Below is a small trained network, with its code and all its weights. Each question gives an input and a class and asks what happens when units are switched off, that is, made to give their printed mean instead of their output.

import numpy as np


def w(rows, s, z=0):
    codes = np.array(rows[::2]) - 128.0
    scale = np.full(codes.shape[1], s)
    scale[-1] = z or s
    return codes * scale


def f(y):
    return np.maximum(y, 0)


def log_softmax(a):
    a = a - a.max(-1, keepdims=True)
    return a - np.log(np.exp(a).sum(-1, keepdims=True))


def net(x, mask):
    res = np.array(x, float).reshape(1, 6) / 4 @ E
    y = f(res @ A[0][:, :-1].T + A[0][:, -1])
    res = res + np.where(mask, y, B[0][:, -1]) @ B[0][:, :-1]
    return log_softmax(res[-1] @ U[:, :-1].T + U[:, -1])


A, B = {}, {}
E = w([
[128,110,129,138,124,132,120,121],'x0',
[131,131,128,137,127,133,136,122],'x1',
[63,78,62,179,182,128,190,213],'x2',
[121,109,124,125,115,132,107,133],'x3',
[84,165,250,180,140,176,109,178],'x4',
[68,160,124,188,69,29,116,98],'x5',
],0.011)
A[0] = w([
[88,171,121,157,59,61,111,97,8],'n0',
[51,139,118,186,99,47,144,109,16],'n1',
[179,103,142,69,168,201,136,151,41],'n2',
[173,103,139,78,172,255,138,147,20],'n3',
[72,101,85,166,166,144,176,198,165],'n4',
[84,159,160,156,132,173,86,157,85],'n5',
[71,180,122,176,89,85,137,89,32],'n6',
[167,105,124,77,194,211,148,152,64],'n7',
[89,70,93,166,150,127,192,184,205],'n8',
[103,186,123,173,61,64,113,140,38],'n9',
[80,151,211,171,153,170,105,168,100],'n10',
[62,161,133,217,87,3,112,99,16],'n11',
[109,71,111,150,90,133,133,191,118],'n12',
[181,92,151,86,220,192,144,143,25],'n13',
[101,144,245,183,120,190,106,148,107],'n14',
[96,137,210,199,155,163,122,164,81],'n15',
[167,85,52,125,163,79,133,48,121],'n16',
[171,90,34,91,116,89,143,92,129],'n17',
[160,84,37,77,124,114,164,74,64],'n18',
[217,173,196,68,70,132,34,35,199],'n19',
[79,77,89,144,176,112,163,219,160],'n20',
[168,133,111,109,168,212,118,138,89],'n21',
[205,173,181,85,30,153,97,91,180],'n22',
],0.0085,0.0017)
B[0] = w([
[100,98,88,141,151,126,85,72,194],'n0',
[53,91,113,132,145,114,95,65,199],'n1',
[43,103,131,111,176,147,118,42,185],'n2',
[80,99,106,101,150,154,130,32,199],'n3',
[178,95,206,218,194,76,204,154,206],'n4',
[152,182,91,96,87,146,95,198,166],'n5',
[61,94,117,108,140,150,126,62,185],'n6',
[42,71,101,110,146,127,107,67,191],'n7',
[251,110,162,200,196,54,187,178,206],'n8',
[68,70,137,104,138,163,105,74,188],'n9',
[172,229,67,61,64,165,40,190,188],'n10',
[50,75,117,127,135,176,97,68,227],'n11',
[148,116,127,165,162,84,168,138,166],'n12',
[44,62,102,102,154,182,81,74,188],'n13',
[159,236,66,74,99,159,72,196,200],'n14',
[142,201,80,100,86,159,95,190,186],'n15',
[182,221,88,50,68,159,90,153,202],'n16',
[203,241,41,51,70,133,60,193,210],'n17',
[167,205,65,71,81,202,82,157,207],'n18',
[208,99,254,250,189,23,222,163,253],'n19',
[178,126,201,191,178,67,185,152,210],'n20',
[70,72,133,101,145,134,123,66,174],'n21',
[174,77,196,231,167,78,199,153,217],'n22',
],0.0066,0.014)
U = w([
[189,103,175,184,161,98,226,158,250],'0',
[161,231,80,68,83,189,95,176,114],'1',
[6,55,112,107,142,179,129,45,7],'2',
],0.013,0.0011)

Each question gives the input, the list of numbers given to net, and the class t.
The units are the neurons (one row each of A and B). Each row of codes is followed by its name. A weight is (code - 128) times the scale printed after its matrix; where a second scale follows, it is the last column's (A, B and U).
mask holds one flag per neuron, in row order. A switched-off neuron (its flag False) gives its mean, the last column of its row in B, instead of its output. The means were averaged over made-up inputs and are rounded, as every weight is.
A unit's drop is (log p(t) with every unit on - log p(t) with that unit switched off) / (log p(t) with every unit on - log p(t) with every unit switched off).
The circuit of an input: a set's keep is (log p(t) with only the set's units on - log p(t) with every unit switched off) / (log p(t) with every unit on - log p(t) with every unit switched off). Starting from the 12 units with the biggest drops (on a tie, the unit counted first), units are removed one at a time, each time the one whose removal leaves the highest keep (on an exact tie, the one counted first), for as long as the keep stays at least 0.8.
circuit, biggest first: the units of the circuit, biggest drop first
k most important neurons: the k neurons with the biggest drops, biggest first
drop when u is switched off: that unit's drop, to one decimal
input [1,-8,-4,3,-3,0], class 0: circuit, biggest first : (n19)
input [-4,-6,-5,-3,0,-5], class 0: 3 most important neurons : (n19; n22; n11)
input [-8,-6,-6,-6,-5,5], class 0: 2 most important neurons : (n19; n22)
input [4,4,-2,7,4,-4], class 1: 3 most important neurons : (n14; n10; n11)
input [-1,0,3,7,0,4], class 2: 4 most important neurons : (n19; n22; n11; n1)
input [5,8,-7,4,-5,6], class 0: 2 most important neurons : (n19; n22)
input [-7,8,-5,-6,6,6], class 1: 3 most important neurons : (n14; n10; n15)
input [-7,-5,5,4,-2,-7], class 2: 3 most important neurons : (n19; n13; n7)
input [-6,8,1,5,-5,-6], class 2: 2 most important neurons : (n7; n2)
input [8,8,-3,1,-2,-8], class 2: drop when n5 is switched off : 0.0
input [6,-7,-7,7,2,-5], class 0: drop when n19 is switched off : 2.5
input [-5,1,4,-1,4,-6], class 2: drop when n13 is switched off : 0.1
